Below are the code and all the weights of a small trained network. Each question names an input and a class and asks about switching units off, where a switched-off unit gives its printed mean instead of its output.

import numpy as np


def w(rows, s, z=0):
    codes = np.array(rows[::2]) - 128.0
    scale = np.full(codes.shape[1], s)
    scale[-1] = z or s
    return codes * scale


def norm(h):
    return h / np.sqrt((h * h).mean(-1, keepdims=True) + 1e-5)


def f(y):
    return y / 2 * (1 + np.tanh(0.7978845608 * (y + 0.044715 * y**3)))


def log_softmax(a):
    a = a - a.max(-1, keepdims=True)
    return a - np.log(np.exp(a).sum(-1, keepdims=True))


def net(x, mask):
    res = np.array(x, float).reshape(1, 8) / 4 @ E
    u = 0
    for l in range(2):
        y = f(norm(res) @ A[l][:, :-1].T + A[l][:, -1])
        res = res + np.where(mask[u : u + 15], y, B[l][:, -1]) @ B[l][:, :-1]
        u += 15
    return log_softmax(norm(res)[-1] @ U[:, :-1].T + U[:, -1])


A, B = {}, {}
E = w([
[52,181,148,126,67,155,90,243],'x0',
[144,225,117,54,135,187,91,85],'x1',
[124,127,139,125,121,123,119,120],'x2',
[7,143,109,120,120,122,183,65],'x3',
[126,129,130,128,125,125,123,126],'x4',
[52,39,45,111,161,152,29,119],'x5',
[88,150,161,113,251,60,114,151],'x6',
[106,45,241,31,146,254,160,135],'x7',
],0.0064)
A[0] = w([
[107,82,188,179,101,72,140,150,80],'0.n1',
[115,213,143,108,129,190,68,122,60],'0.n2',
[104,54,134,167,119,115,161,182,47],'0.n3',
[215,107,165,118,129,148,62,173,46],'0.n4',
[68,80,98,123,154,178,61,146,86],'0.n5',
[92,156,128,104,72,104,111,206,33],'0.n6',
[20,148,121,122,110,141,211,72,91],'0.n7',
[153,191,98,85,156,178,116,84,167],'0.n8',
[171,76,130,108,169,113,159,47,21],'0.n9',
[125,64,209,73,154,206,183,159,62],'0.n10',
[131,199,196,134,118,112,207,160,28],'0.n11',
[91,150,206,95,211,67,113,143,104],'0.n12',
[58,155,155,136,101,164,121,238,4],'0.n13',
[139,106,135,116,10,162,139,95,82],'0.n14',
[148,164,215,164,100,133,182,118,34],'0.n15',
],0.011,0.0028)
B[0] = w([
[110,114,125,103,150,80,177,157,177],'0.n1',
[93,79,144,124,160,73,190,144,172],'0.n2',
[81,78,149,87,155,106,183,164,174],'0.n3',
[163,147,165,98,210,140,99,178,173],'0.n4',
[161,125,76,48,73,132,97,101,195],'0.n5',
[170,124,173,173,129,123,135,84,171],'0.n6',
[192,149,186,118,206,123,73,200,211],'0.n7',
[86,71,142,134,119,73,193,156,186],'0.n8',
[163,106,147,140,145,130,148,46,193],'0.n9',
[28,252,141,151,115,101,113,98,254],'0.n10',
[150,112,29,58,118,119,97,96,201],'0.n11',
[139,118,86,171,95,232,170,160,208],'0.n12',
[185,97,166,164,151,135,151,26,196],'0.n13',
[123,123,86,159,145,197,167,165,190],'0.n14',
[146,86,68,58,122,130,104,101,190],'0.n15',
],0.019,0.0076)
A[1] = w([
[175,148,151,115,141,164,114,180,21],'1.n1',
[131,207,82,231,57,37,91,171,116],'1.n2',
[100,150,103,124,168,160,160,127,116],'1.n3',
[101,93,129,122,147,132,98,113,112],'1.n4',
[135,82,101,151,124,97,118,127,251],'1.n5',
[118,101,68,195,88,255,151,190,57],'1.n6',
[80,32,117,112,86,144,8,127,88],'1.n7',
[175,182,180,95,159,148,135,184,82],'1.n8',
[152,124,95,40,59,131,96,129,101],'1.n9',
[74,73,153,97,102,65,169,132,76],'1.n10',
[127,121,89,153,183,133,152,85,102],'1.n11',
[184,91,197,172,115,141,127,20,38],'1.n12',
[180,136,177,124,207,133,33,204,9],'1.n13',
[123,73,147,114,133,126,169,165,1],'1.n14',
[121,143,154,174,126,140,175,130,89],'1.n15',
],0.014,0.0028)
B[1] = w([
[139,134,155,145,154,111,88,136,158],'1.n1',
[2,197,165,75,119,172,96,91,176],'1.n2',
[163,113,117,181,86,116,104,155,219],'1.n3',
[168,124,112,128,93,112,130,136,133],'1.n4',
[93,184,158,78,130,174,117,122,203],'1.n5',
[152,146,98,229,137,203,98,194,219],'1.n6',
[185,121,28,106,150,109,151,63,163],'1.n7',
[130,60,122,107,92,92,82,125,199],'1.n8',
[144,168,43,141,177,80,144,98,220],'1.n9',
[128,135,129,122,103,139,186,216,206],'1.n10',
[162,99,163,143,86,155,94,134,232],'1.n11',
[156,156,198,181,153,124,202,61,254],'1.n12',
[171,142,172,96,96,61,44,180,220],'1.n13',
[115,160,150,111,119,136,154,163,175],'1.n14',
[132,139,81,110,133,135,115,124,171],'1.n15',
],0.019,0.0063)
U = w([
[167,122,193,154,125,130,158,50,118],'0',
[162,130,4,73,123,101,115,88,98],'1',
[139,168,127,125,118,125,121,160,248],'2',
[149,113,161,106,119,84,39,173,128],'3',
[30,195,135,126,93,143,90,116,97],'4',
[153,119,89,207,110,197,101,186,84],'5',
[101,84,137,105,108,92,205,196,84],'6',
],0.013,0.011)

Each question gives the input, the list of numbers given to net, and the class t.
The units are the neurons (one row each of A and B). Each row of codes is followed by its name. A weight is (code - 128) times the scale printed after its matrix; where a second scale follows, it is the last column's (A, B and U).
mask holds one flag per neuron, layer by layer. A switched-off neuron (its flag False) gives its mean, the last column of its row in B, instead of its output. The means were averaged over made-up inputs and are rounded, as every weight is.
A unit's drop is (log p(t) with every unit on - log p(t) with that unit switched off) / (log p(t) with every unit on - log p(t) with every unit switched off).
The circuit of an input: a set's keep is (log p(t) with only the set's units on - log p(t) with every unit switched off) / (log p(t) with every unit on - log p(t) with every unit switched off). Starting from the 12 units with the biggest drops (on a tie, the unit counted first), units are removed one at a time, each time the one whose removal leaves the highest keep (on an exact tie, the one counted first), for as long as the keep stays at least 0.8.
circuit, biggest first: the units of the circuit, biggest drop first
unit that matters most: the unit with the biggest drop
k most important neurons: the k neurons with the biggest drops, biggest first
k most important neurons of layer l: the k neurons of layer l with the biggest drops, biggest first
input [1,-6,5,-3,7,-4,-8,7], class 5: circuit, biggest first : 1.n6
input [-2,-8,6,-5,5,-5,1,-7], class 6: circuit, biggest first : 0.n1, 1.n10
input [0,3,-6,5,5,0,-6,-1], class 5: 2 most important neurons of layer 0 : 0.n14, 0.n4
input [-2,-7,4,-6,5,5,8,-6], class 5: 4 most important neurons : 0.n10, 0.n12, 0.n7, 1.n6
input [8,0,-3,8,-4,-2,-8,2], class 0: 4 most important neurons : 0.n13, 0.n6, 1.n12, 0.n12
input [8,-4,2,3,-2,-6,7,-5], class 0: 3 most important neurons of layer 0 : 0.n13, 0.n6, 0.n14
input [-8,8,3,-5,-5,8,3,2], class 0: 3 most important neurons : 0.n9, 0.n11, 0.n15
input [-7,-7,-3,-3,4,2,0,-7], class 0: circuit, biggest first : 0.n9, 1.n12
input [4,-3,-3,3,-8,8,5,8], class 1: 2 most important neurons : 0.n5, 1.n7
input [6,0,-3,5,6,7,-4,5], class 1: 2 most important neurons : 0.n5, 0.n9
input [5,-8,-2,7,6,0,-5,-7], class 6: 2 most important neurons : 0.n3, 0.n10
input [6,1,4,-3,7,4,-7,-8], class 4: 2 most important neurons : 1.n2, 0.n12
input [1,-4,7,0,-4,-8,-7,-2], class 1: 2 most important neurons : 0.n15, 0.n11
input [2,3,8,7,2,1,8,7], class 5: unit that matters most : 0.n12
input [-4,8,2,-4,2,1,8,-8], class 4: 2 most important neurons : 1.n2, 0.n14
input [7,-2,5,-7,7,-4,-7,2], class 0: 2 most important neurons : 0.n13, 0.n6
input [-6,8,-5,-1,-1,7,6,-7], class 6: circuit, biggest first : 0.n8, 0.n11, 1.n10, 0.n7
input [0,-6,1,7,-3,-1,-8,5], class 5: 4 most important neurons : 0.n14, 0.n4, 1.n6, 1.n3
input [-6,2,1,-8,-2,4,-4,3], class 3: 2 most important neurons of layer 1 : 1.n13, 1.n8
input [6,7,7,-6,-7,-2,2,-8], class 4: circuit, biggest first : 1.n2
input [8,-6,6,0,4,-8,-5,0], class 0: 2 most important neurons : 0.n13, 0.n6
input [6,5,0,6,2,-8,-7,-8], class 1: 4 most important neurons : 0.n11, 0.n10, 0.n15, 0.n12
input [-6,0,8,8,-2,7,-4,1], class 3: 3 most important neurons of layer 0 : 0.n7, 0.n11, 0.n15
input [2,0,-2,-3,1,-2,-5,2], class 5: 2 most important neurons of layer 0 : 0.n14, 0.n7
input [8,-7,1,8,1,7,2,-3], class 0: 2 most important neurons of layer 0 : 0.n13, 0.n6
